-14.1; -7.6; -15.5; 19.2; -4.6; 15.6
-6.6; 43.1; -1.7; 7.8; 16.6; 25.5
-8.1; 28.3; -33.5; -4.1; 35.9; 42.9
0.9; -14.3; 34.7; -3.8; 4.3; 10.2
-12.4; 12.2; 14.4; 52.3; 25.3; 24.3
=>
-14.1; -6.6; -8.1; 0.9; -12.4
-7.6; 43.1; 28.3; -14.3; 12.2
-15.5; -1.7; -33.5; 34.7; 14.4
19.2; 7.8; -4.1; -3.8; 52.3
-4.6; 16.6; 35.9; 4.3; 25.3
15.6; 25.5; 42.9; 10.2; 24.3

12.0; 0.8; -23.7; 10.6; -34.5; -14.9; -22.9; 20.5; -26.4; 24.5
2.8; 8.4; -3.2; 19.2; -20.3; -8.9; -8.5; 11.0; -34.5; 19.3
-6.2; 8.1; 27.8; -1.2; -13.2; 13.2; -14.1; 5.5; -22.7; 13.6
-14.4; -3.6; 37.5; 44.3; 16.1; 10.4; 3.1; 60.6; 2.5; 20.2
=>
12.0; 2.8; -6.2; -14.4
0.8; 8.4; 8.1; -3.6
-23.7; -3.2; 27.8; 37.5
10.6; 19.2; -1.2; 44.3
-34.5; -20.3; -13.2; 16.1
-14.9; -8.9; 13.2; 10.4
-22.9; -8.5; -14.1; 3.1
20.5; 11.0; 5.5; 60.6
-26.4; -34.5; -22.7; 2.5
24.5; 19.3; 13.6; 20.2

-3.9; -1.4; -1.2; 3.2; 1.9; -1.5
14.9; -10.8; -10.1; 8.8; 3.8; -3.6
-7.7; 8.7; -60.6; -33.6; -16.0; -20.9
10.9; -5.1; -48.5; 6.4; 14.9; 4.7
-54.9; -8.2; -1.4; -50.4; -56.3; -43.2
-4.5; 14.1; -58.5; -19.7; 3.9; 7.2
2.2; 6.5; -41.3; -16.9; 0.8; 17.7
=>
-3.9; 14.9; -7.7; 10.9; -54.9; -4.5; 2.2
-1.4; -10.8; 8.7; -5.1; -8.2; 14.1; 6.5
-1.2; -10.1; -60.6; -48.5; -1.4; -58.5; -41.3
3.2; 8.8; -33.6; 6.4; -50.4; -19.7; -16.9
1.9; 3.8; -16.0; 14.9; -56.3; 3.9; 0.8
-1.5; -3.6; -20.9; 4.7; -43.2; 7.2; 17.7

12.7; -3.3; -20.6; 2.8; 14.7; -36.4; -20.5; 5.2; 33.2; 35.4; 6.7; -7.8; 11.2; 8.3
22.5; 25.7; 14.2; 23.4; 15.6; 17.0; 5.9; -14.8; 25.8; -1.1; 14.5; -14.4; 8.0; 24.3
-10.7; 11.8; 22.4; -3.8; -12.3; -34.4; 33.4; 32.1; 23.9; 1.1; 0.2; -6.1; -6.4; -16.8
-1.8; 9.6; -25.0; 1.5; -20.0; 30.0; -42.9; 11.7; 31.5; 8.8; 18.3; 0.6; -3.4; 4.1
15.2; 34.8; -2.6; 2.5; 14.0; 49.0; 1.8; 6.4; 36.6; -14.7; 22.4; -16.4; -4.2; 6.3
=>
12.7; 22.5; -10.7; -1.8; 15.2
-3.3; 25.7; 11.8; 9.6; 34.8
-20.6; 14.2; 22.4; -25.0; -2.6
2.8; 23.4; -3.8; 1.5; 2.5
14.7; 15.6; -12.3; -20.0; 14.0
-36.4; 17.0; -34.4; 30.0; 49.0
-20.5; 5.9; 33.4; -42.9; 1.8
5.2; -14.8; 32.1; 11.7; 6.4
33.2; 25.8; 23.9; 31.5; 36.6
35.4; -1.1; 1.1; 8.8; -14.7
6.7; 14.5; 0.2; 18.3; 22.4
-7.8; -14.4; -6.1; 0.6; -16.4
11.2; 8.0; -6.4; -3.4; -4.2
8.3; 24.3; -16.8; 4.1; 6.3

11.1; 0.6; 20.6; 5.4; 24.3; 3.3; 13.6; 31.1
5.5; 6.4; 19.6; 6.6; -25.7; 0.4; -10.1; -23.1
16.2; 1.0; 13.5; 2.4; 14.6; -2.3; -28.5; 8.6
-14.5; 9.0; 13.4; -0.3; 34.9; 4.6; -10.3; 41.7
-6.8; 11.3; 20.2; 13.3; 7.2; -8.4; -48.0; 16.6
-36.9; 2.6; -34.4; 2.4; 24.6; -0.4; -36.6; 26.5
-15.4; -0.1; 23.0; -2.9; -6.5; -10.3; 35.7; 5.8
-20.2; -1.1; -13.1; -5.8; 16.0; 2.8; -16.1; 8.8
-5.4; 7.2; 8.9; -6.2; 26.7; -3.6; 30.0; 23.0
1.9; -6.5; 29.7; -6.1; -7.2; 5.6; -48.5; -14.3
-15.9; 1.8; 32.7; 3.9; -4.0; -1.8; 53.1; -12.2
16.8; 13.0; -2.4; -5.9; -10.5; -11.5; -24.1; -20.6
=>
11.1; 5.5; 16.2; -14.5; -6.8; -36.9; -15.4; -20.2; -5.4; 1.9; -15.9; 16.8
0.6; 6.4; 1.0; 9.0; 11.3; 2.6; -0.1; -1.1; 7.2; -6.5; 1.8; 13.0
20.6; 19.6; 13.5; 13.4; 20.2; -34.4; 23.0; -13.1; 8.9; 29.7; 32.7; -2.4
5.4; 6.6; 2.4; -0.3; 13.3; 2.4; -2.9; -5.8; -6.2; -6.1; 3.9; -5.9
24.3; -25.7; 14.6; 34.9; 7.2; 24.6; -6.5; 16.0; 26.7; -7.2; -4.0; -10.5
3.3; 0.4; -2.3; 4.6; -8.4; -0.4; -10.3; 2.8; -3.6; 5.6; -1.8; -11.5
13.6; -10.1; -28.5; -10.3; -48.0; -36.6; 35.7; -16.1; 30.0; -48.5; 53.1; -24.1
31.1; -23.1; 8.6; 41.7; 16.6; 26.5; 5.8; 8.8; 23.0; -14.3; -12.2; -20.6

14.2; 21.5; -40.6; 1.4; -45.4; -28.6; 14.9; -14.8; 2.7; 2.7; 36.5
-12.0; -16.2; 27.3; 5.6; 38.6; 29.2; -0.6; 15.3; -2.8; 7.0; -18.2
-14.6; -28.6; -11.4; -11.5; 16.2; 9.1; -1.7; 12.6; 12.5; 9.6; 3.2
5.6; 23.1; -57.1; -18.5; -47.9; -31.1; 20.7; -2.3; 12.0; 14.9; 34.8
-23.1; -6.2; -24.2; -44.9; 5.7; -4.8; 7.3; 35.9; 19.0; 38.6; 4.0
-7.4; 24.1; -51.0; -32.7; -35.3; -15.8; 22.3; 21.8; 15.8; 19.4; 16.7
21.8; 30.9; 2.5; -0.8; -30.5; -37.3; -6.1; -22.1; -10.0; -0.4; 11.0
-4.2; -9.4; -6.3; -21.7; 3.7; -15.1; -18.0; 5.9; 11.7; 5.6; -6.2
=>
14.2; -12.0; -14.6; 5.6; -23.1; -7.4; 21.8; -4.2
21.5; -16.2; -28.6; 23.1; -6.2; 24.1; 30.9; -9.4
-40.6; 27.3; -11.4; -57.1; -24.2; -51.0; 2.5; -6.3
1.4; 5.6; -11.5; -18.5; -44.9; -32.7; -0.8; -21.7
-45.4; 38.6; 16.2; -47.9; 5.7; -35.3; -30.5; 3.7
-28.6; 29.2; 9.1; -31.1; -4.8; -15.8; -37.3; -15.1
14.9; -0.6; -1.7; 20.7; 7.3; 22.3; -6.1; -18.0
-14.8; 15.3; 12.6; -2.3; 35.9; 21.8; -22.1; 5.9
2.7; -2.8; 12.5; 12.0; 19.0; 15.8; -10.0; 11.7
2.7; 7.0; 9.6; 14.9; 38.6; 19.4; -0.4; 5.6
36.5; -18.2; 3.2; 34.8; 4.0; 16.7; 11.0; -6.2

21.6; -9.0; 38.5; 10.3; -9.1; 15.7; 21.5; 55.9; 12.3
-17.8; -33.0; 36.3; -29.7; 0.3; -6.8; 18.5; 17.1; 26.2
-45.0; -25.0; -26.9; -43.2; 6.3; 12.6; 2.2; 2.5; -0.3
-10.9; -29.0; 40.7; 16.4; -1.9; 0.3; 19.9; -14.7; 24.7
=>
21.6; -17.8; -45.0; -10.9
-9.0; -33.0; -25.0; -29.0
38.5; 36.3; -26.9; 40.7
10.3; -29.7; -43.2; 16.4
-9.1; 0.3; 6.3; -1.9
15.7; -6.8; 12.6; 0.3
21.5; 18.5; 2.2; 19.9
55.9; 17.1; 2.5; -14.7
12.3; 26.2; -0.3; 24.7

2.3; 12.1; 13.2; 4.4; -1.8
4.7; 34.7; 5.6; 22.6; 15.1
-29.9; 23.3; -4.0; 32.4; -14.6
-5.5; 25.8; -12.2; 46.9; 7.7
4.8; 13.4; -11.8; 24.3; 9.2
0.0; -4.3; -19.0; 25.9; -11.3
-5.9; -14.1; -7.5; -4.1; -13.8
=>
2.3; 4.7; -29.9; -5.5; 4.8; 0.0; -5.9
12.1; 34.7; 23.3; 25.8; 13.4; -4.3; -14.1
13.2; 5.6; -4.0; -12.2; -11.8; -19.0; -7.5
4.4; 22.6; 32.4; 46.9; 24.3; 25.9; -4.1
-1.8; 15.1; -14.6; 7.7; 9.2; -11.3; -13.8
